Below is a small trained network, with its code and all its weights. Each question gives an input and a class and asks what happens when units are switched off, that is, made to give their printed mean instead of their output.

import numpy as np


def w(rows, s, z=0):
    codes = np.array(rows[::2]) - 128.0
    scale = np.full(codes.shape[1], s)
    scale[-1] = z or s
    return codes * scale


def norm(h):
    return h / np.sqrt((h * h).mean(-1, keepdims=True) + 1e-5)


def f(y):
    return np.maximum(y, 0)


def log_softmax(a):
    a = a - a.max(-1, keepdims=True)
    return a - np.log(np.exp(a).sum(-1, keepdims=True))


def net(x, mask):
    res = np.array(x, float).reshape(1, 5) / 4 @ E
    u = 0
    for l in range(3):
        y = f(norm(res) @ A[l][:, :-1].T + A[l][:, -1])
        res = res + np.where(mask[u : u + 12], y, B[l][:, -1]) @ B[l][:, :-1]
        u += 12
    return log_softmax(norm(res)[-1] @ U[:, :-1].T + U[:, -1])


A, B = {}, {}
E = w([
[125,128,127,127,128,127,128,127,129,128,129],'x0',
[162,118,129,3,117,100,147,178,112,141,61],'x1',
[98,92,164,122,196,111,172,42,38,99,137],'x2',
[154,15,179,90,114,205,132,114,151,71,148],'x3',
[133,128,131,133,127,129,129,131,125,126,123],'x4',
],0.019)
A[0] = w([
[124,201,115,123,156,41,143,86,55,153,128,1],'0.n0',
[140,110,130,6,124,123,143,170,99,125,81,9],'0.n1',
[152,146,119,101,102,146,110,211,226,142,121,87],'0.n2',
[141,142,105,175,112,162,137,176,169,133,132,47],'0.n3',
[143,184,103,169,100,105,125,210,157,147,94,109],'0.n4',
[128,140,118,161,102,158,123,195,243,121,138,111],'0.n5',
[117,192,121,186,139,72,123,121,104,158,139,116],'0.n6',
[144,186,118,8,126,43,140,182,68,143,67,28],'0.n7',
[106,207,90,114,130,73,115,142,186,158,153,90],'0.n8',
[128,156,123,152,112,146,130,143,170,132,122,22],'0.n9',
[120,115,123,97,151,140,149,78,80,132,136,52],'0.n10',
[132,49,140,136,116,180,129,132,153,107,132,148],'0.n11',
],0.019,0.0033)
B[0] = w([
[49,159,55,130,96,150,95,96,101,125,46,227],'0.n0',
[143,103,141,80,95,121,165,193,107,27,78,222],'0.n1',
[154,175,39,163,121,206,200,152,156,175,155,236],'0.n2',
[97,86,127,110,134,119,63,85,110,88,131,181],'0.n3',
[173,120,164,111,180,84,139,147,173,85,195,213],'0.n4',
[58,111,181,107,68,83,42,113,67,160,46,228],'0.n5',
[148,96,131,155,108,134,188,190,112,78,114,216],'0.n6',
[98,147,132,92,185,123,78,48,159,253,150,253],'0.n7',
[193,125,158,120,151,72,164,148,107,102,163,205],'0.n8',
[128,116,138,131,146,111,74,96,157,86,110,161],'0.n9',
[159,95,160,141,165,98,163,123,95,134,166,179],'0.n10',
[117,118,139,103,137,195,94,88,145,184,138,208],'0.n11',
],0.029,0.02)
A[1] = w([
[154,134,63,229,93,65,106,173,67,60,128,69],'1.n0',
[154,130,114,198,106,180,118,78,98,233,177,79],'1.n1',
[148,86,150,153,125,80,140,140,161,7,158,51],'1.n2',
[111,165,72,149,37,234,93,174,204,135,94,100],'1.n3',
[82,114,51,227,125,157,180,134,181,128,54,121],'1.n4',
[129,143,61,167,97,195,190,176,131,115,84,2],'1.n5',
[140,119,131,241,188,193,179,51,161,91,237,96],'1.n6',
[179,116,212,187,94,58,124,190,132,51,149,39],'1.n7',
[136,155,129,134,132,122,110,134,125,22,174,34],'1.n8',
[112,171,103,96,44,160,168,213,173,118,94,52],'1.n9',
[111,128,135,231,135,189,118,69,166,204,209,133],'1.n10',
[87,186,50,240,92,183,199,153,122,69,127,98],'1.n11',
],0.019,0.0035)
B[1] = w([
[68,86,141,181,73,91,128,227,132,82,146,253],'1.n0',
[103,159,175,171,186,74,106,88,124,113,129,220],'1.n1',
[119,64,106,118,178,85,88,117,119,156,92,211],'1.n2',
[148,95,44,157,84,187,112,155,127,142,78,248],'1.n3',
[90,215,173,81,103,102,141,134,136,68,145,220],'1.n4',
[139,229,137,114,118,146,186,154,137,107,161,209],'1.n5',
[131,141,82,118,233,198,225,93,162,49,144,212],'1.n6',
[84,50,12,160,203,71,129,156,124,165,80,216],'1.n7',
[115,84,135,149,169,120,103,159,135,173,93,169],'1.n8',
[136,158,5,112,187,173,147,97,73,77,105,203],'1.n9',
[119,136,150,169,177,122,60,61,82,76,162,227],'1.n10',
[129,251,196,72,3,148,171,106,115,119,206,229],'1.n11',
],0.023,0.012)
A[2] = w([
[113,168,155,163,96,131,78,83,96,231,108,23],'2.n0',
[140,134,127,204,135,186,125,74,152,158,145,98],'2.n1',
[131,191,171,129,66,153,158,187,156,98,170,3],'2.n2',
[224,193,171,132,164,81,165,125,208,165,251,6],'2.n3',
[105,65,164,129,153,120,93,83,161,194,140,77],'2.n4',
[117,102,140,188,135,113,135,147,159,121,102,33],'2.n5',
[182,159,87,116,140,171,158,169,207,191,157,83],'2.n6',
[132,168,137,140,43,133,77,149,108,125,119,108],'2.n7',
[131,161,175,143,61,138,62,112,153,149,135,56],'2.n8',
[206,22,194,76,104,93,166,182,105,94,120,123],'2.n9',
[130,130,149,121,137,139,133,123,136,180,98,37],'2.n10',
[139,139,126,138,31,199,207,181,173,155,131,50],'2.n11',
],0.025,0.004)
B[2] = w([
[97,84,133,116,103,114,79,101,123,172,76,232],'2.n0',
[151,115,143,139,130,92,130,160,206,102,167,198],'2.n1',
[101,210,144,146,53,143,170,163,107,133,128,209],'2.n2',
[202,158,170,104,34,61,80,169,199,139,220,222],'2.n3',
[121,180,106,176,53,122,178,153,120,101,157,249],'2.n4',
[135,148,120,211,192,192,137,181,175,200,111,157],'2.n5',
[199,143,82,173,118,141,124,150,147,88,161,215],'2.n6',
[136,129,184,126,150,176,176,119,168,130,183,211],'2.n7',
[114,114,117,128,58,184,80,140,160,108,144,180],'2.n8',
[168,68,216,104,152,165,159,154,86,151,87,209],'2.n9',
[156,138,145,252,135,145,117,101,108,132,144,166],'2.n10',
[157,152,16,133,190,149,186,150,114,88,97,218],'2.n11',
],0.028,0.014)
U = w([
[99,24,127,184,172,48,124,247,126,142,86,249],'0',
[215,186,101,91,105,49,112,143,206,182,204,207],'1',
[41,236,129,133,83,116,251,175,95,55,140,121],'2',
[37,177,81,60,162,73,137,13,93,237,37,62],'3',
[73,75,136,168,39,199,9,81,176,143,124,59],'4',
[194,136,2,75,126,238,177,171,132,120,71,145],'5',
[133,117,201,159,213,170,177,57,166,36,220,60],'6',
[167,38,236,35,178,180,224,137,70,129,76,85],'7',
],0.013,0.0018)

Each question gives the input, the list of numbers given to net, and the class t.
The units are the neurons (one row each of A and B). Each row of codes is followed by its name. A weight is (code - 128) times the scale printed after its matrix; where a second scale follows, it is the last column's (A, B and U).
mask holds one flag per neuron, layer by layer. A switched-off neuron (its flag False) gives its mean, the last column of its row in B, instead of its output. The means were averaged over made-up inputs and are rounded, as every weight is.
A unit's drop is (log p(t) with every unit on - log p(t) with that unit switched off) / (log p(t) with every unit on - log p(t) with every unit switched off).
The circuit of an input: a set's keep is (log p(t) with only the set's units on - log p(t) with every unit switched off) / (log p(t) with every unit on - log p(t) with every unit switched off). Starting from the 12 units with the biggest drops (on a tie, the unit counted first), units are removed one at a time, each time the one whose removal leaves the highest keep (on an exact tie, the one counted first), for as long as the keep stays at least 0.8.
units of the circuit, in order: the units of the circuit, biggest drop first
most important unit: the unit with the biggest drop
top k neurons: the k neurons with the biggest drops, biggest first
top k neurons in layer l: the k neurons of layer l with the biggest drops, biggest first
drop of u: that unit's drop, to one decimal
input [-4,3,-3,3,-2], class 5: units of the circuit, in order : 0.n2
input [3,-3,1,7,1], class 6: top 2 neurons : 0.n5, 0.n0
input [-8,1,8,5,0], class 7: top 2 neurons : 0.n7, 0.n2
input [-8,0,6,1,-5], class 6: top 3 neurons : 0.n5, 0.n1, 0.n10
input [-4,2,-8,-6,0], class 1: top 2 neurons : 0.n7, 0.n2
input [4,-5,4,1,-1], class 6: top 4 neurons : 0.n5, 0.n1, 0.n0, 0.n2
input [-3,1,0,-4,-3], class 1: top 3 neurons in layer 0 : 0.n7, 0.n4, 0.n8
input [4,3,1,6,-5], class 7: top 2 neurons : 0.n2, 0.n0
input [1,6,0,2,-7], class 5: top 3 neurons : 0.n1, 0.n5, 0.n8
input [-6,1,4,-6,2], class 3: top 3 neurons in layer 0 : 0.n7, 0.n0, 0.n2
input [4,-3,0,-5,-3], class 0: top 4 neurons : 0.n2, 0.n8, 0.n4, 1.n7
input [-5,0,-6,-4,-5], class 0: top 4 neurons : 0.n8, 0.n5, 1.n7, 0.n11
input [5,7,0,1,0], class 5: top 3 neurons : 0.n1, 0.n5, 0.n4
input [-2,-3,8,4,-7], class 6: most important unit : 0.n1
input [0,5,1,4,-5], class 7: top 2 neurons : 0.n1, 0.n2
input [6,-1,3,3,-6], class 6: top 2 neurons in layer 0 : 0.n5, 0.n1
input [-1,6,2,-7,0], class 3: top 2 neurons in layer 0 : 0.n0, 0.n7
input [5,-1,1,3,-5], class 6: top 2 neurons in layer 0 : 0.n5, 0.n0
input [-7,7,-2,0,1], class 1: top 2 neurons : 0.n7, 0.n0
input [-4,-1,-5,3,1], class 4: units of the circuit, in order : 0.n5
input [3,-4,8,2,-4], class 6: top 2 neurons : 0.n5, 0.n1
input [4,1,-1,6,-7], class 5: top 2 neurons : 0.n7, 0.n1
input [7,8,-8,-8,6], class 1: drop of 0.n7 : 1.6
input [1,-5,4,8,-7], class 6: drop of 0.n5 : 0.5
input [3,1,3,1,-6], class 7: drop of 0.n2 : 0.7
input [5,-4,-4,-2,2], class 0: drop of 1.n11 : 0.0
input [-3,2,-8,-5,-8], class 1: most important unit : 0.n2
